Here is a tiny trained network, its code and every weight. The questions are about switching its units off for an input and a class, where a switched-off unit gives its printed mean instead of its output.

import numpy as np


def w(rows, s, z=0):
    codes = np.array(rows[::2]) - 128.0
    scale = np.full(codes.shape[1], s)
    scale[-1] = z or s
    return codes * scale


def f(y):
    return y / 2 * (1 + np.tanh(0.7978845608 * (y + 0.044715 * y**3)))


def log_softmax(a):
    a = a - a.max(-1, keepdims=True)
    return a - np.log(np.exp(a).sum(-1, keepdims=True))


def net(x, mask):
    res = np.array(x, float).reshape(1, 8) / 4 @ E
    y = f(res @ A[0][:, :-1].T + A[0][:, -1])
    res = res + np.where(mask, y, B[0][:, -1]) @ B[0][:, :-1]
    return log_softmax(res[-1] @ U[:, :-1].T + U[:, -1])


A, B = {}, {}
E = w([
[90,98,46,177,172,205],'x0',
[127,98,92,114,108,123],'x1',
[150,167,83,194,96,81],'x2',
[117,78,223,169,184,152],'x3',
[113,132,83,122,147,69],'x4',
[201,109,114,117,170,84],'x5',
[112,93,170,79,217,104],'x6',
[71,47,136,151,1,95],'x7',
],0.0097)
A[0] = w([
[229,125,75,72,107,94,82],'N1',
[68,69,222,190,72,178,57],'N2',
[106,121,199,98,56,219,2],'N3',
[156,136,108,184,111,235,34],'N4',
[38,125,49,99,119,193,84],'N5',
[170,99,250,54,159,46,163],'N6',
[129,231,33,101,61,140,101],'N7',
[131,150,238,91,158,48,217],'N8',
[116,158,175,54,152,169,155],'N9',
[2,176,213,116,37,89,101],'N10',
[9,77,148,181,94,164,152],'N11',
],0.0084,0.0036)
B[0] = w([
[120,184,98,153,113,107,185],'N1',
[125,166,74,163,81,48,211],'N2',
[128,137,82,158,100,139,176],'N3',
[118,119,147,91,114,136,169],'N4',
[139,82,160,92,130,152,181],'N5',
[115,79,189,5,161,202,255],'N6',
[128,139,94,118,118,135,219],'N7',
[159,146,128,73,102,163,240],'N8',
[141,114,134,125,132,147,190],'N9',
[105,110,147,158,223,190,204],'N10',
[92,133,179,152,179,84,212],'N11',
],0.012,0.0092)
U = w([
[184,172,119,60,57,36,58],'0',
[129,74,210,1,181,208,253],'1',
[115,130,145,206,188,95,7],'2',
],0.0084,0.0014)

Each question gives the input, the list of numbers given to net, and the class t.
The units are the neurons (one row each of A and B). Each row of codes is followed by its name. A weight is (code - 128) times the scale printed after its matrix; where a second scale follows, it is the last column's (A, B and U).
mask holds one flag per neuron, in row order. A switched-off neuron (its flag False) gives its mean, the last column of its row in B, instead of its output. The means were averaged over made-up inputs and are rounded, as every weight is.
A unit's drop is (log p(t) with every unit on - log p(t) with that unit switched off) / (log p(t) with every unit on - log p(t) with every unit switched off).
The circuit of an input: a set's keep is (log p(t) with only the set's units on - log p(t) with every unit switched off) / (log p(t) with every unit on - log p(t) with every unit switched off). Starting from all 11 units, units are removed one at a time, each time the one whose removal leaves the highest keep (on an exact tie, the one counted first), for as long as the keep stays at least 0.8.
units of the circuit, in order: the units of the circuit, biggest drop first
k most important neurons: the k neurons with the biggest drops, biggest first
drop of u: that unit's drop, to one decimal
input [0,-3,5,0,-4,-8,8,1], class 2: units of the circuit, in order -> N6; N2
input [2,1,-2,2,7,1,-8,-4], class 2: units of the circuit, in order -> N6
input [1,0,0,-2,-2,0,-3,7], class 2: 2 most important neurons -> N10; N6
input [-6,8,0,0,-5,-5,-5,-5], class 0: 2 most important neurons -> N6; N5
input [3,7,-3,1,3,7,0,8], class 0: 2 most important neurons -> N10; N6
input [7,-1,5,0,4,-3,4,2], class 2: 3 most important neurons -> N6; N8; N11
input [5,0,4,-7,5,-8,2,-4], class 0: 3 most important neurons -> N6; N10; N7
input [-6,1,-5,-8,-1,5,-1,6], class 1: 2 most important neurons -> N10; N2
input [8,1,-7,-3,7,7,-4,8], class 2: 4 most important neurons -> N6; N8; N11; N4
input [-3,-2,-7,-6,-6,-8,-7,2], class 2: drop of N3 -> 0.2
input [-4,8,-2,1,-7,-4,-7,3], class 2: drop of N10 -> 0.3
input [2,6,1,-7,2,-4,5,-6], class 0: drop of N10 -> 0.4
